Here is a tiny trained network, its code and every weight. The questions are about switching its units off for an input and a class, where a switched-off unit gives its printed mean instead of its output.

import numpy as np


def w(rows, s, z=0):
    codes = np.array(rows[::2]) - 128.0
    scale = np.full(codes.shape[1], s)
    scale[-1] = z or s
    return codes * scale


def norm(h):
    return h / np.sqrt((h * h).mean(-1, keepdims=True) + 1e-5)


def f(y):
    return np.maximum(y, 0)


def log_softmax(a):
    a = a - a.max(-1, keepdims=True)
    return a - np.log(np.exp(a).sum(-1, keepdims=True))


def net(x, mask):
    res = np.array(x, float).reshape(1, 4) / 4 @ E
    u = 0
    for l in range(4):
        y = f(norm(res) @ A[l][:, :-1].T + A[l][:, -1])
        res = res + np.where(mask[u : u + 9], y, B[l][:, -1]) @ B[l][:, :-1]
        u += 9
    return log_softmax(norm(res)[-1] @ U[:, :-1].T + U[:, -1])


A, B = {}, {}
E = w([
[108,70,63,13],'x0',
[39,122,153,130],'x1',
[136,193,160,85],'x2',
[168,51,250,95],'x3',
],0.0017)
A[0] = w([
[185,217,156,69,101],'0.n1',
[2,129,173,125,3],'0.n2',
[123,125,113,144,64],'0.n3',
[122,169,177,185,31],'0.n4',
[80,207,147,78,155],'0.n5',
[81,49,121,187,117],'0.n6',
[96,127,113,120,95],'0.n7',
[144,118,189,164,109],'0.n8',
[78,226,218,39,124],'0.n9',
],0.0042,0.003)
B[0] = w([
[134,70,107,166,207],'0.n1',
[2,86,133,152,154],'0.n2',
[133,128,121,120,128],'0.n3',
[129,156,146,173,163],'0.n4',
[109,93,88,163,228],'0.n5',
[150,80,83,167,203],'0.n6',
[131,137,145,131,142],'0.n7',
[76,165,110,111,206],'0.n8',
[151,51,88,169,251],'0.n9',
],0.0059,0.0017)
A[1] = w([
[80,145,52,75,45],'1.n1',
[77,148,79,75,44],'1.n2',
[129,70,148,72,87],'1.n3',
[116,97,114,169,40],'1.n4',
[249,148,116,100,61],'1.n5',
[107,67,166,55,2],'1.n6',
[254,185,75,118,79],'1.n7',
[100,44,82,209,69],'1.n8',
[233,135,113,128,3],'1.n9',
],0.0037,0.00086)
B[1] = w([
[157,173,214,133,169],'1.n1',
[170,146,204,126,152],'1.n2',
[137,216,143,129,170],'1.n3',
[199,127,109,123,165],'1.n4',
[1,64,124,183,165],'1.n5',
[103,201,131,170,162],'1.n6',
[23,86,141,159,175],'1.n7',
[218,151,109,124,255],'1.n8',
[28,80,117,170,159],'1.n9',
],0.0038,0.003)
A[2] = w([
[82,84,84,91,181],'2.n1',
[134,127,109,22,39],'2.n2',
[116,212,83,125,20],'2.n3',
[108,147,80,151,155],'2.n4',
[112,101,73,2,183],'2.n5',
[162,213,181,169,10],'2.n6',
[47,101,120,133,1],'2.n7',
[167,64,241,120,154],'2.n8',
[171,172,59,171,196],'2.n9',
],0.0046,0.001)
B[2] = w([
[141,119,190,193,222],'2.n1',
[191,182,209,187,163],'2.n2',
[80,116,124,25,159],'2.n3',
[90,85,173,69,205],'2.n4',
[176,148,254,202,217],'2.n5',
[174,150,183,129,165],'2.n6',
[80,87,135,209,172],'2.n7',
[39,193,20,24,230],'2.n8',
[122,132,166,38,254],'2.n9',
],0.0035,0.0025)
A[3] = w([
[126,145,89,155,186],'3.n1',
[102,143,63,112,97],'3.n2',
[65,132,173,4,149],'3.n3',
[92,188,27,60,2],'3.n4',
[205,39,74,167,113],'3.n5',
[170,186,140,211,226],'3.n6',
[138,174,147,110,83],'3.n7',
[96,196,172,180,63],'3.n8',
[94,187,129,159,77],'3.n9',
],0.0038,0.0009)
B[3] = w([
[111,67,167,76,170],'3.n1',
[128,124,167,70,165],'3.n2',
[85,180,54,84,237],'3.n3',
[8,182,168,57,188],'3.n4',
[206,106,52,5,252],'3.n5',
[138,95,238,47,234],'3.n6',
[188,100,93,179,160],'3.n7',
[217,95,177,69,208],'3.n8',
[183,107,163,106,167],'3.n9',
],0.0028,0.0019)
U = w([
[182,152,252,140,195],'0',
[35,193,102,53,188],'1',
[193,55,63,104,180],'2',
[57,54,120,206,166],'3',
[167,155,88,119,87],'4',
[142,211,77,213,3],'5',
[132,187,105,184,19],'6',
[146,221,73,212,3],'7',
],0.011,0.0053)

Each question gives the input, the list of numbers given to net, and the class t.
The units are the neurons (one row each of A and B). Each row of codes is followed by its name. A weight is (code - 128) times the scale printed after its matrix; where a second scale follows, it is the last column's (A, B and U).
mask holds one flag per neuron, layer by layer. A switched-off neuron (its flag False) gives its mean, the last column of its row in B, instead of its output. The means were averaged over made-up inputs and are rounded, as every weight is.
A unit's drop is (log p(t) with every unit on - log p(t) with that unit switched off) / (log p(t) with every unit on - log p(t) with every unit switched off).
The circuit of an input: a set's keep is (log p(t) with only the set's units on - log p(t) with every unit switched off) / (log p(t) with every unit on - log p(t) with every unit switched off). Starting from the 12 units with the biggest drops (on a tie, the unit counted first), units are removed one at a time, each time the one whose removal leaves the highest keep (on an exact tie, the one counted first), for as long as the keep stays at least 0.8.
units of the circuit, in order: the units of the circuit, biggest drop first
most important unit: the unit with the biggest drop
k most important neurons: the k neurons with the biggest drops, biggest first
k most important neurons of layer l: the k neurons of layer l with the biggest drops, biggest first
input [-6,6,7,4], class 2: 2 most important neurons	(0.n9 0.n5)
input [-6,5,-3,-8], class 1: most important unit	2.n5
input [-6,-8,-6,-3], class 3: 2 most important neurons	(1.n7 1.n9)
input [-6,-7,-5,-7], class 1: 2 most important neurons of layer 1	(1.n1 1.n2)
input [5,-3,8,-4], class 2: 3 most important neurons of layer 0	(0.n1 0.n9 0.n5)
input [-2,-8,6,2], class 3: units of the circuit, in order	(1.n5 1.n9)
input [7,3,4,-7], class 0: 3 most important neurons	(2.n5 2.n2 2.n8)
input [-5,0,3,-5], class 0: 4 most important neurons	(2.n8 0.n4 0.n8 2.n6)
input [4,-3,7,7], class 1: 2 most important neurons	(2.n8 1.n3)
input [0,8,5,-6], class 3: 2 most important neurons	(0.n2 0.n5)
input [-5,-5,5,6], class 1: 2 most important neurons	(2.n8 0.n8)
input [3,-3,8,-5], class 2: 3 most important neurons	(0.n1 0.n9 2.n8)
input [-1,8,-8,0], class 2: 3 most important neurons	(0.n6 1.n8 3.n5)
input [-5,-6,2,-4], class 3: most important unit	1.n7
input [6,8,3,7], class 3: 3 most important neurons of layer 0	(0.n9 0.n2 0.n5)
input [-4,0,-6,5], class 2: 2 most important neurons	(0.n6 1.n8)
input [-6,0,-7,6], class 2: 2 most important neurons	(0.n6 2.n5)
input [6,6,0,6], class 0: 3 most important neurons	(2.n5 1.n1 2.n1)
input [-7,-6,-1,-7], class 0: 2 most important neurons of layer 2	(2.n8 2.n6)
input [-3,-4,1,-5], class 1: most important unit	2.n9
input [-4,-7,-6,5], class 3: 3 most important neurons of layer 0	(0.n5 0.n9 0.n1)
input [5,-6,5,2], class 3: 2 most important neurons of layer 0	(0.n6 0.n2)
input [6,-8,-5,-2], class 3: 2 most important neurons of layer 0	(0.n9 0.n8)
input [-6,-4,-8,-7], class 2: 2 most important neurons of layer 0	(0.n8 0.n6)
